Below are the code and all the weights of a small trained network. Each question names an input and a class and asks about switching units off, where a switched-off unit gives its printed mean instead of its output.

import numpy as np


def w(rows, s, z=0):
    codes = np.array(rows[::2]) - 128.0
    scale = np.full(codes.shape[1], s)
    scale[-1] = z or s
    return codes * scale


def f(y):
    return y / 2 * (1 + np.tanh(0.7978845608 * (y + 0.044715 * y**3)))


def log_softmax(a):
    a = a - a.max(-1, keepdims=True)
    return a - np.log(np.exp(a).sum(-1, keepdims=True))


def net(x, mask):
    res = np.array(x, float).reshape(1, 8) / 4 @ E
    y = f(res @ A[0][:, :-1].T + A[0][:, -1])
    res = res + np.where(mask, y, B[0][:, -1]) @ B[0][:, :-1]
    return log_softmax(res[-1] @ U[:, :-1].T + U[:, -1])


A, B = {}, {}
E = w([
[211,128,79,145,99,72,74,47,39,163,138],'x0',
[104,255,86,217,126,131,178,143,116,177,197],'x1',
[125,126,114,155,131,126,121,103,150,134,125],'x2',
[45,218,86,77,131,95,45,112,146,141,37],'x3',
[119,118,109,163,141,122,119,98,153,142,118],'x4',
[83,120,123,108,19,81,230,81,153,131,72],'x5',
[125,171,187,191,154,38,111,97,155,66,133],'x6',
[45,55,78,200,48,108,61,172,75,88,174],'x7',
],0.0082)
A[0] = w([
[177,119,133,109,133,61,97,105,76,196,131,54],'neuron 0',
[140,78,189,147,172,149,115,110,101,127,227,148],'neuron 1',
[22,254,79,87,154,145,35,130,120,144,65,202],'neuron 2',
[71,125,173,89,29,44,198,125,148,129,139,118],'neuron 3',
[107,136,113,131,70,135,200,80,125,115,109,69],'neuron 4',
[142,150,141,151,175,166,73,140,103,101,121,208],'neuron 5',
[131,154,165,177,152,22,118,140,111,47,115,206],'neuron 6',
[46,88,180,110,138,174,164,100,206,108,132,31],'neuron 7',
[150,152,117,130,34,100,155,117,142,153,102,105],'neuron 8',
[203,150,94,152,98,85,114,86,74,142,94,118],'neuron 9',
[138,174,164,83,154,192,157,67,142,189,114,36],'neuron 10',
[163,182,192,67,150,83,122,92,125,189,126,140],'neuron 11',
[121,100,7,78,114,226,126,155,96,223,90,236],'neuron 12',
[88,110,81,182,97,179,93,150,79,50,101,94],'neuron 13',
[179,99,144,198,98,129,187,153,150,169,189,136],'neuron 14',
[95,151,119,120,221,160,62,174,118,131,170,81],'neuron 15',
[75,155,169,119,136,143,104,212,215,141,121,68],'neuron 16',
[85,168,102,188,148,140,158,162,109,236,140,143],'neuron 17',
[165,120,138,128,169,175,174,77,192,150,126,154],'neuron 18',
[142,90,131,83,114,138,97,111,163,107,122,110],'neuron 19',
[181,149,101,105,129,61,103,120,23,132,131,83],'neuron 20',
[152,146,154,154,120,64,91,139,179,118,101,253],'neuron 21',
[73,76,72,138,64,130,94,157,142,115,184,92],'neuron 22',
[113,138,108,158,86,89,118,170,85,127,126,53],'neuron 23',
[110,253,104,163,124,111,166,176,93,141,146,105],'neuron 24',
[148,56,102,81,144,92,100,136,155,56,61,117],'neuron 25',
[102,74,156,147,169,147,202,184,145,135,127,123],'neuron 26',
[94,161,138,124,128,157,147,197,185,61,126,45],'neuron 27',
],0.0091,0.0039)
B[0] = w([
[93,138,173,130,55,173,82,104,233,130,173,172],'neuron 0',
[126,133,87,128,70,127,148,140,91,189,63,193],'neuron 1',
[158,155,205,187,51,141,238,175,94,150,78,252],'neuron 2',
[118,100,99,38,124,55,118,138,107,193,81,204],'neuron 3',
[171,131,109,81,102,62,53,107,142,126,82,169],'neuron 4',
[119,76,34,64,103,23,169,101,144,175,78,178],'neuron 5',
[99,93,68,103,174,73,193,105,57,79,153,200],'neuron 6',
[125,150,126,152,127,87,104,106,197,129,140,170],'neuron 7',
[162,134,99,97,131,127,126,125,170,142,131,171],'neuron 8',
[95,98,175,150,89,156,134,114,205,128,209,192],'neuron 9',
[79,171,223,66,255,189,91,107,106,134,119,173],'neuron 10',
[96,139,174,90,152,177,144,127,93,120,129,186],'neuron 11',
[99,5,74,125,174,116,220,156,127,86,178,233],'neuron 12',
[101,185,203,126,211,146,106,78,55,157,112,183],'neuron 13',
[175,132,152,152,110,163,153,176,104,162,107,192],'neuron 14',
[135,147,51,58,92,64,101,100,155,211,86,184],'neuron 15',
[96,128,180,167,91,107,152,90,233,149,213,174],'neuron 16',
[151,82,97,168,169,120,47,181,156,92,98,184],'neuron 17',
[101,177,141,130,132,136,129,91,62,105,82,176],'neuron 18',
[159,104,138,146,156,187,73,183,141,62,142,157],'neuron 19',
[109,91,163,152,96,131,125,79,150,156,245,187],'neuron 20',
[140,87,85,150,116,82,175,151,90,69,156,178],'neuron 21',
[115,251,182,96,199,153,109,54,53,107,114,195],'neuron 22',
[88,156,189,159,168,180,84,135,119,147,118,157],'neuron 23',
[163,98,136,160,208,85,32,231,165,72,124,192],'neuron 24',
[236,85,205,156,125,175,65,185,134,98,106,190],'neuron 25',
[130,107,165,172,113,160,160,99,152,181,167,173],'neuron 26',
[99,121,160,168,134,136,115,73,209,139,181,165],'neuron 27',
],0.0073,0.013)
U = w([
[90,130,151,174,74,148,103,58,208,156,222,70],'0',
[238,109,133,168,158,136,1,224,136,38,98,78],'1',
[193,153,149,196,42,153,216,145,57,160,77,131],'2',
[81,211,142,105,219,168,93,36,39,121,110,62],'3',
[95,80,48,121,167,105,217,119,94,33,160,169],'4',
[154,148,33,42,90,73,63,97,146,225,67,101],'5',
[150,121,110,150,122,128,163,118,101,107,125,254],'6',
],0.0083,0.0077)

Each question gives the input, the list of numbers given to net, and the class t.
The units are the neurons (one row each of A and B). Each row of codes is followed by its name. A weight is (code - 128) times the scale printed after its matrix; where a second scale follows, it is the last column's (A, B and U).
mask holds one flag per neuron, in row order. A switched-off neuron (its flag False) gives its mean, the last column of its row in B, instead of its output. The means were averaged over made-up inputs and are rounded, as every weight is.
A unit's drop is (log p(t) with every unit on - log p(t) with that unit switched off) / (log p(t) with every unit on - log p(t) with every unit switched off).
The circuit of an input: a set's keep is (log p(t) with only the set's units on - log p(t) with every unit switched off) / (log p(t) with every unit on - log p(t) with every unit switched off). Starting from the 12 units with the biggest drops (on a tie, the unit counted first), units are removed one at a time, each time the one whose removal leaves the highest keep (on an exact tie, the one counted first), for as long as the keep stays at least 0.8.
circuit, biggest first: the units of the circuit, biggest drop first
most important unit: the unit with the biggest drop
top k neurons: the k neurons with the biggest drops, biggest first
drop of u: that unit's drop, to one decimal
input [4,5,-3,-2,-1,-1,0,-5], class 1: most important unit => neuron 24
input [1,-2,-4,1,8,3,-4,-1], class 4: top 2 neurons => neuron 12; neuron 2
input [-7,6,-7,3,5,1,-1,4], class 0: top 2 neurons => neuron 16; neuron 27
input [1,6,-3,2,4,3,-7,1], class 4: top 2 neurons => neuron 12; neuron 25
input [2,8,-7,-8,4,2,-3,4], class 1: circuit, biggest first => neuron 17; neuron 24
input [-4,-2,-4,-3,8,-2,-1,-1], class 0: top 2 neurons => neuron 2; neuron 6
input [1,-1,-3,-1,6,0,-6,-6], class 3: top 2 neurons => neuron 10; neuron 18
input [5,1,4,-5,0,-2,-7,8], class 3: top 2 neurons => neuron 22; neuron 13
input [5,-2,3,1,8,1,7,6], class 4: top 3 neurons => neuron 6; neuron 21; neuron 10
input [1,3,-1,-6,2,4,-6,-7], class 3: top 3 neurons => neuron 10; neuron 2; neuron 18
input [3,5,3,-3,3,0,7,4], class 4: top 3 neurons => neuron 6; neuron 25; neuron 2
input [-1,5,1,6,2,-6,-6,3], class 2: top 3 neurons => neuron 2; neuron 6; neuron 3
input [8,-7,3,1,-8,5,-3,4], class 0: circuit, biggest first => neuron 20; neuron 9
input [-4,-5,-4,6,6,8,-8,2], class 4: most important unit => neuron 12
input [-2,-2,4,-6,-8,-8,1,7], class 5: circuit, biggest first => neuron 15; neuron 1
input [3,6,-5,-6,-7,-8,6,5], class 5: circuit, biggest first => neuron 15; neuron 5
input [-7,1,-2,6,8,2,5,8], class 3: drop of neuron 6 => 0.2
input [2,1,-1,-3,-7,-5,3,4], class 5: drop of neuron 5 => 0.2
input [-4,2,-2,-1,7,8,-4,3], class 5: drop of neuron 3 => 0.1
input [-4,-1,-5,-1,-1,2,-4,-8], class 3: circuit, biggest first => neuron 10
